Below is a small trained network, with its code and all its weights. Each question gives an input and a class and asks what happens when units are switched off, that is, made to give their printed mean instead of their output.

import numpy as np


def w(rows, s, z=0):
    codes = np.array(rows[::2]) - 128.0
    scale = np.full(codes.shape[1], s)
    scale[-1] = z or s
    return codes * scale


def f(y):
    return np.maximum(y, 0)


def log_softmax(a):
    a = a - a.max(-1, keepdims=True)
    return a - np.log(np.exp(a).sum(-1, keepdims=True))


def net(x, mask):
    res = np.array(x, float).reshape(1, 7) / 4 @ E
    y = f(res @ A[0][:, :-1].T + A[0][:, -1])
    res = res + np.where(mask, y, B[0][:, -1]) @ B[0][:, :-1]
    return log_softmax(res[-1] @ U[:, :-1].T + U[:, -1])


A, B = {}, {}
E = w([
[168,25,34,168],'x0',
[130,22,90,137],'x1',
[134,203,1,93],'x2',
[146,104,87,58],'x3',
[183,194,117,78],'x4',
[154,193,119,248],'x5',
[220,121,172,128],'x6',
],0.0086)
A[0] = w([
[115,165,153,62,160],'N0',
[130,127,147,81,194],'N1',
[153,145,106,77,186],'N2',
[177,113,224,106,191],'N3',
[149,180,65,123,105],'N4',
[129,162,82,145,84],'N5',
[125,109,109,103,111],'N6',
[146,95,59,190,124],'N7',
[180,151,172,104,175],'N8',
[133,173,175,171,90],'N9',
[114,77,154,147,1],'N10',
[161,117,73,169,103],'N11',
[141,74,146,73,105],'N12',
[99,106,135,111,182],'N13',
[8,121,78,149,169],'N14',
[161,75,123,150,97],'N15',
[95,136,148,197,107],'N16',
[185,117,161,122,135],'N17',
[155,99,121,130,212],'N18',
[142,121,83,174,168],'N19',
[130,183,179,176,96],'N20',
[158,170,151,160,96],'N21',
[191,133,125,136,98],'N22',
[89,151,157,143,126],'N23',
[157,197,55,129,127],'N24',
[156,123,128,148,75],'N25',
[160,79,122,153,93],'N26',
[159,98,75,177,124],'N27',
],0.015,0.0084)
B[0] = w([
[98,178,59,100,214],'N0',
[106,182,114,157,199],'N1',
[121,171,89,126,226],'N2',
[133,204,109,148,224],'N3',
[197,143,87,126,218],'N4',
[188,79,115,100,176],'N5',
[116,110,128,154,165],'N6',
[89,119,65,96,244],'N7',
[82,136,110,168,198],'N8',
[145,112,192,233,184],'N9',
[190,103,37,121,148],'N10',
[116,84,98,74,206],'N11',
[128,133,94,163,194],'N12',
[98,169,112,136,183],'N13',
[64,105,202,71,244],'N14',
[144,132,74,154,183],'N15',
[141,91,180,79,193],'N16',
[134,183,140,156,171],'N17',
[86,146,42,155,210],'N18',
[93,91,141,86,221],'N19',
[138,96,152,202,196],'N20',
[130,90,142,229,174],'N21',
[96,136,150,131,164],'N22',
[123,156,176,140,170],'N23',
[255,109,48,80,248],'N24',
[129,141,126,89,141],'N25',
[132,116,43,151,180],'N26',
[103,155,65,95,223],'N27',
],0.0091,0.011)
U = w([
[91,48,106,80,7],'0',
[190,138,70,38,112],'1',
[2,158,148,97,252],'2',
[193,111,226,161,25],'3',
[154,147,111,184,206],'4',
],0.0092,0.0043)

Each question gives the input, the list of numbers given to net, and the class t.
The units are the neurons (one row each of A and B). Each row of codes is followed by its name. A weight is (code - 128) times the scale printed after its matrix; where a second scale follows, it is the last column's (A, B and U).
mask holds one flag per neuron, in row order. A switched-off neuron (its flag False) gives its mean, the last column of its row in B, instead of its output. The means were averaged over made-up inputs and are rounded, as every weight is.
A unit's drop is (log p(t) with every unit on - log p(t) with that unit switched off) / (log p(t) with every unit on - log p(t) with every unit switched off).
The circuit of an input: a set's keep is (log p(t) with only the set's units on - log p(t) with every unit switched off) / (log p(t) with every unit on - log p(t) with every unit switched off). Starting from the 12 units with the biggest drops (on a tie, the unit counted first), units are removed one at a time, each time the one whose removal leaves the highest keep (on an exact tie, the one counted first), for as long as the keep stays at least 0.8.
circuit, biggest first: the units of the circuit, biggest drop first
most important unit: the unit with the biggest drop
k most important neurons: the k neurons with the biggest drops, biggest first
drop when u is switched off: that unit's drop, to one decimal
input [-3,-6,-5,1,-2,-4,8], class 4: 2 most important neurons	N14; N3
input [8,8,-5,-8,-6,-1,4], class 1: most important unit	N10
input [-8,2,-6,-1,6,-3,1], class 4: circuit, biggest first	N14; N9
input [-2,3,0,-1,-3,1,4], class 2: 3 most important neurons	N24; N4; N5
input [3,8,3,1,-4,7,4], class 0: circuit, biggest first	N19; N11
input [-7,-6,-4,-6,-1,-7,5], class 4: 3 most important neurons	N14; N9; N20
input [-2,3,-8,0,-6,5,1], class 3: circuit, biggest first	N16; N9
input [-8,-1,-7,1,-5,-3,3], class 4: circuit, biggest first	N14; N3
input [4,-1,-4,2,-8,-5,0], class 4: circuit, biggest first	N19; N11
input [0,8,0,0,0,6,4], class 0: 2 most important neurons	N24; N4
input [-2,2,0,2,5,-2,5], class 2: 3 most important neurons	N24; N4; N8
input [2,0,3,0,-5,-1,-6], class 2: 2 most important neurons	N14; N24
input [7,-7,0,-8,-6,-2,3], class 2: 3 most important neurons	N24; N4; N5
input [-6,-8,-2,1,0,3,-4], class 3: most important neuron	N9
input [5,-4,-6,1,-2,-8,-2], class 2: 2 most important neurons	N24; N4
input [1,6,-8,-4,-6,-2,1], class 4: drop when N10 is switched off	0.2
input [-2,-2,3,-2,2,3,3], class 4: drop when N14 is switched off	0.1
input [1,5,-1,4,-2,8,6], class 0: drop when N4 is switched off	0.2
